Below are the code and all the weights of a small trained network. Each question names an input and a target symbol and asks about switching units off, where a switched-off unit gives its printed mean instead of its output.

import numpy as np


def w(rows, s, z=0):
    codes = np.array(rows[::2]) - 128.0
    scale = np.full(codes.shape[1], s)
    scale[-1] = z or s
    return codes * scale


def f(y):
    return y / 2 * (1 + np.tanh(0.7978845608 * (y + 0.044715 * y**3)))


def softmax(a):
    e = np.exp(a - a.max(-1, keepdims=True))
    return e / e.sum(-1, keepdims=True)


def log_softmax(a):
    a = a - a.max(-1, keepdims=True)
    return a - np.log(np.exp(a).sum(-1, keepdims=True))


def net(x, mask):
    ids = ['βδεηθμξπφ'.index(c) for c in x.split()]
    T = len(ids)
    res = E[ids] + P[:T]
    u = 0
    for l in range(2):
        r = res
        for j in range(3):
            rows = slice(3 * j, 3 * j + 3)
            q, k, v = (r @ M[l][rows].T for M in (Q, K, V))
            z = softmax(np.where(np.tri(T) > 0, q @ k.T / 3**0.5, -1e9)) @ v
            o = O[l][rows]
            res = res + np.where(mask[u + j], z, o[:, -1]) @ o[:, :-1]
        u += 3
        y = f(res @ A[l][:, :-1].T + A[l][:, -1])
        res = res + np.where(mask[u : u + 12], y, B[l][:, -1]) @ B[l][:, :-1]
        u += 12
    return log_softmax(res[-1] @ U[:, :-1].T + U[:, -1])


Q, K, V, O, A, B = {}, {}, {}, {}, {}, {}
E = w([
[129,133,126,106,96,88,180,141,127],'β',
[95,79,83,128,165,142,83,77,129],'δ',
[129,61,115,124,151,158,106,205,123],'ε',
[87,86,168,127,106,134,166,157,134],'η',
[3,100,71,213,105,117,122,127,135],'θ',
[134,155,102,154,160,80,217,68,193],'μ',
[146,117,53,203,103,97,127,174,83],'ξ',
[142,93,166,212,104,150,150,144,87],'π',
[191,129,80,107,92,173,157,120,156],'φ',
],0.026)
P = w([
[2,222,88,87,131,149,99,157,24],'0',
[73,199,106,89,84,168,196,222,26],'1',
[96,169,108,91,79,181,175,187,71],'2',
[102,133,93,107,77,171,159,142,119],'3',
[133,111,93,126,77,165,156,124,143],'4',
[148,89,93,147,65,159,156,111,171],'5',
[170,65,82,167,61,146,158,89,183],'6',
[179,50,84,190,59,139,175,85,201],'7',
[200,29,85,216,49,125,179,91,195],'8',
],0.0082)
Q[0] = w([
[85,99,147,120,157,143,136,154,141],'L0H0',
[77,117,141,132,134,158,143,154,112],'L0H0',
[134,171,157,118,144,106,106,146,125],'L0H0',
[93,107,96,105,127,179,156,126,181],'L0H1',
[118,77,99,102,78,161,161,168,106],'L0H1',
[95,99,96,145,72,102,149,156,145],'L0H1',
[110,6,104,158,76,129,223,123,146],'L0H2',
[133,115,131,103,91,154,135,103,168],'L0H2',
[146,119,151,118,94,105,109,131,129],'L0H2',
],0.016)
K[0] = w([
[117,179,100,122,164,102,188,119,118],'L0H0',
[162,199,96,146,170,151,109,104,134],'L0H0',
[78,154,139,143,180,154,119,161,88],'L0H0',
[134,158,118,180,197,89,245,74,179],'L0H1',
[157,130,111,169,97,134,142,113,184],'L0H1',
[165,119,109,172,124,129,143,99,118],'L0H1',
[175,66,101,176,89,143,147,88,148],'L0H2',
[145,38,117,153,125,95,102,157,142],'L0H2',
[88,141,128,141,167,136,107,103,136],'L0H2',
],0.012)
V[0] = w([
[67,107,175,104,184,104,148,139,91],'L0H0',
[81,190,135,198,178,75,79,140,61],'L0H0',
[126,214,171,198,140,156,128,140,198],'L0H0',
[118,138,99,170,63,226,81,159,34],'L0H1',
[75,66,130,45,100,74,153,99,147],'L0H1',
[49,139,138,179,199,83,95,162,131],'L0H1',
[88,120,215,106,208,203,148,96,187],'L0H2',
[117,165,63,115,247,36,150,191,104],'L0H2',
[213,86,204,254,131,125,132,84,80],'L0H2',
],0.0066)
O[0] = w([
[69,70,135,104,90,131,81,254,111,83],'L0H0',
[116,137,142,132,162,104,94,101,194,69],'L0H0',
[70,126,107,167,190,193,195,82,116,137],'L0H0',
[129,221,135,159,65,162,96,70,140,2],'L0H1',
[101,93,169,102,42,75,180,182,93,147],'L0H1',
[128,103,96,112,17,147,121,198,211,119],'L0H1',
[92,24,216,46,173,167,177,199,132,41],'L0H2',
[219,60,181,188,156,48,58,126,165,96],'L0H2',
[101,178,142,129,190,204,50,176,228,177],'L0H2',
],0.0067,0.0068)
A[0] = w([
[148,98,219,171,143,131,170,131,136,178],'L0N0',
[98,100,138,98,188,43,83,110,72,169],'L0N1',
[108,165,161,168,167,104,124,114,197,105],'L0N2',
[141,126,103,80,142,120,163,192,88,20],'L0N3',
[93,207,94,97,103,105,141,108,150,104],'L0N4',
[113,149,55,88,84,103,140,161,77,240],'L0N5',
[186,72,93,93,157,146,140,148,123,113],'L0N6',
[109,119,80,152,131,156,109,150,129,14],'L0N7',
[87,77,70,141,74,128,105,127,120,84],'L0N8',
[103,255,159,183,163,133,143,113,114,46],'L0N9',
[154,112,156,172,106,172,121,146,106,48],'L0N10',
[125,150,142,106,53,127,139,82,122,5],'L0N11',
],0.0098,0.0023)
B[0] = w([
[118,134,57,81,7,239,133,127,127,179],'L0N0',
[122,187,167,129,139,53,86,105,65,160],'L0N1',
[180,104,137,62,32,99,125,221,99,191],'L0N2',
[104,160,120,140,141,154,194,164,156,182],'L0N3',
[140,134,140,156,142,169,76,173,135,206],'L0N4',
[140,188,237,136,176,170,182,148,136,254],'L0N5',
[133,161,92,79,136,81,140,123,77,208],'L0N6',
[167,73,210,128,208,157,129,137,109,201],'L0N7',
[254,87,147,145,147,159,154,36,116,251],'L0N8',
[59,100,119,102,128,85,137,121,66,239],'L0N9',
[131,138,114,106,200,122,43,120,156,154],'L0N10',
[145,99,173,169,154,56,49,153,121,160],'L0N11',
],0.0061,0.0087)
Q[1] = w([
[80,32,80,79,79,145,98,88,141],'L1H0',
[60,141,40,116,190,68,162,101,61],'L1H0',
[125,77,101,51,124,147,180,154,95],'L1H0',
[131,100,184,203,118,150,61,193,61],'L1H1',
[151,207,124,127,110,125,141,154,53],'L1H1',
[2,195,190,125,114,157,90,69,102],'L1H1',
[91,142,170,88,145,74,81,170,139],'L1H2',
[204,144,126,119,117,215,70,63,134],'L1H2',
[110,167,93,119,147,132,225,140,50],'L1H2',
],0.0078)
K[1] = w([
[137,177,133,136,92,63,163,148,139],'L1H0',
[226,150,105,55,131,133,161,65,92],'L1H0',
[98,69,97,114,131,132,159,139,173],'L1H0',
[138,178,183,131,143,171,107,146,124],'L1H1',
[164,113,166,101,177,161,125,100,94],'L1H1',
[118,168,214,106,149,130,72,134,114],'L1H1',
[143,128,186,172,112,158,63,107,67],'L1H2',
[56,89,149,166,162,67,111,117,133],'L1H2',
[183,108,2,112,138,114,139,98,169],'L1H2',
],0.0087)
V[1] = w([
[153,35,53,122,131,203,166,180,110],'L1H0',
[73,123,112,226,144,145,142,117,128],'L1H0',
[201,115,114,93,241,98,76,131,67],'L1H0',
[141,101,191,146,114,180,83,105,113],'L1H1',
[129,196,68,92,112,138,159,114,254],'L1H1',
[197,141,67,101,81,198,118,180,119],'L1H1',
[212,175,143,80,134,138,95,126,110],'L1H2',
[151,37,103,183,155,197,121,151,69],'L1H2',
[66,120,153,138,181,44,181,149,186],'L1H2',
],0.006)
O[1] = w([
[203,104,155,117,65,240,88,107,63,224],'L1H0',
[188,91,93,152,3,126,167,56,220,168],'L1H0',
[244,133,97,30,120,124,91,100,175,110],'L1H0',
[143,68,141,185,136,145,155,114,152,5],'L1H1',
[87,159,83,133,106,42,115,108,50,152],'L1H1',
[136,124,134,158,42,93,141,230,104,142],'L1H1',
[158,121,158,103,92,158,144,104,112,74],'L1H2',
[179,121,112,56,85,140,131,127,72,85],'L1H2',
[147,99,128,153,81,78,82,126,155,254],'L1H2',
],0.0069,0.0055)
A[1] = w([
[102,184,182,79,28,125,117,84,152,173],'L1N0',
[126,126,205,211,93,178,21,60,76,153],'L1N1',
[135,230,83,122,167,153,131,129,120,3],'L1N2',
[198,149,98,186,137,107,47,137,155,198],'L1N3',
[205,161,67,99,75,184,103,196,115,226],'L1N4',
[226,90,183,147,98,118,99,147,158,90],'L1N5',
[130,184,106,113,105,171,143,94,67,178],'L1N6',
[151,153,95,149,103,80,106,84,166,165],'L1N7',
[156,109,136,147,222,79,107,140,180,203],'L1N8',
[135,131,2,133,99,139,89,96,47,183],'L1N9',
[103,111,98,99,137,92,187,106,41,63],'L1N10',
[62,44,135,88,183,106,89,64,109,149],'L1N11',
],0.0077,0.0031)
B[1] = w([
[209,52,32,183,255,195,45,163,141,142],'L1N0',
[123,147,64,52,145,55,167,144,205,254],'L1N1',
[125,113,118,171,67,76,194,112,132,154],'L1N2',
[96,212,113,81,104,141,70,121,58,186],'L1N3',
[4,101,151,134,163,84,125,168,146,242],'L1N4',
[181,70,139,134,186,129,135,161,67,187],'L1N5',
[107,107,93,114,235,111,117,53,88,204],'L1N6',
[63,141,138,192,124,150,78,110,17,182],'L1N7',
[240,171,247,185,75,88,137,138,188,154],'L1N8',
[159,174,218,140,144,129,134,121,185,235],'L1N9',
[128,104,136,114,100,40,127,132,157,237],'L1N10',
[172,150,37,51,6,174,166,178,182,157],'L1N11',
],0.0064,0.0098)
U = w([
[172,131,217,92,175,96,132,129,156,4],'β',
[249,168,154,2,97,150,139,139,148,158],'δ',
[187,53,159,76,240,81,79,164,101,87],'ε',
[140,124,234,84,52,175,153,103,69,216],'η',
[246,48,103,174,157,124,164,140,145,75],'θ',
[166,123,97,62,107,30,185,186,122,93],'μ',
[207,139,124,130,143,108,85,146,76,138],'ξ',
[144,195,89,81,179,156,129,192,215,238],'π',
[158,137,141,79,224,122,168,65,75,133],'φ',
],0.0049,0.0031)

Each question gives the input, a string of symbols that net reads in full, and the target symbol t.
The units are the heads (3 rows each of Q, K, V and O) and the neurons (one row each of A and B). Each row of codes is followed by its name. A weight is (code - 128) times the scale printed after its matrix; where a second scale follows, it is the last column's (O, A, B and U).
mask holds one flag per unit, layer by layer, with each layer's heads first. A switched-off unit (its flag False) gives its mean, the last column of its rows in O or B, instead of its output. The means were averaged over made-up inputs and are rounded, as every weight is.
A unit's drop is (log p(t) with every unit on - log p(t) with that unit switched off) / (log p(t) with every unit on - log p(t) with every unit switched off).
The circuit of an input: a set's keep is (log p(t) with only the set's units on - log p(t) with every unit switched off) / (log p(t) with every unit on - log p(t) with every unit switched off). Starting from the 12 units with the biggest drops (on a tie, the unit counted first), units are removed one at a time, each time the one whose removal leaves the highest keep (on an exact tie, the one counted first), for as long as the keep stays at least 0.8.
circuit, biggest first: the units of the circuit, biggest drop first
most important unit: the unit with the biggest drop
k most important neurons: the k neurons with the biggest drops, biggest first
top k neurons in layer l: the k neurons of layer l with the biggest drops, biggest first
input φ θ θ, target φ: most important unit : L1H2
input η ξ θ, target ξ: circuit, biggest first : [L0H2, L1N7, L0H1]
input ε π φ η δ θ, target θ: circuit, biggest first : [L1H1, L0N8]
input θ δ θ ξ ε, target ξ: circuit, biggest first : [L0H2, L1N3]
input ξ θ θ, target ξ: top 2 neurons in layer 0 : [L0N11, L0N0]
input θ μ β μ φ π, target φ: 3 most important neurons : [L0N9, L1N6, L0N0]
input ξ ξ η, target ξ: 2 most important neurons : [L1N7, L1N3]
input ξ π θ θ, target π: 2 most important neurons : [L0N4, L1N1]
input η μ φ ε φ, target ε: circuit, biggest first : [L1H0, L1N4, L1N5, L0H1]
input π β μ ε μ π μ μ φ, target φ: 3 most important neurons : [L1N6, L0N2, L0N5]
input π φ β, target φ: circuit, biggest first : [L0H1, L1N6]
input ε μ θ φ φ θ β, target θ: 3 most important neurons : [L0N5, L1N0, L0N9]
input μ θ φ, target θ: circuit, biggest first : [L1H0, L0H0, L1N0]
input ξ θ μ μ μ μ θ δ, target μ: 3 most important neurons : [L1N11, L0N0, L1N10]
input φ β μ φ μ μ θ π ε, target π: circuit, biggest first : [L0H2]
input μ β η β, target η: 3 most important neurons : [L0N5, L1N1, L0N0]
input π φ φ ξ π, target φ: circuit, biggest first : [L0H1, L1H2, L1N6]
input π π ε, target π: circuit, biggest first : [L0H1, L0H2]
input θ ε φ, target φ: circuit, biggest first : [L0H1, L1N6]
input μ ξ μ, target ξ: top 2 neurons in layer 1 : [L1N7, L1N1]
input μ θ μ μ β μ β φ β, target φ: circuit, biggest first : [L1N6, L0H2, L1H2]
input π μ ε ξ, target ξ: circuit, biggest first : [L1N3, L0H1, L0H2]
input η β β θ ε δ, target θ: most important unit : L1H1
input ξ φ ξ φ ξ ε, target φ: circuit, biggest first : [L1H2, L0H1, L1N6]
input ξ θ β, target ξ: circuit, biggest first : [L0H2, L0H1, L1N7, L1N0]
input θ θ ε θ ε, target θ: 2 most important neurons : [L1N5, L0N8]
input θ φ δ, target φ: circuit, biggest first : [L1H2, L1N6, L0H2]
input θ ε μ μ θ ε μ δ, target δ: top 3 neurons in layer 1 : [L1N11, L1N9, L1N4]
input π θ δ β, target θ: most important unit : L1N0
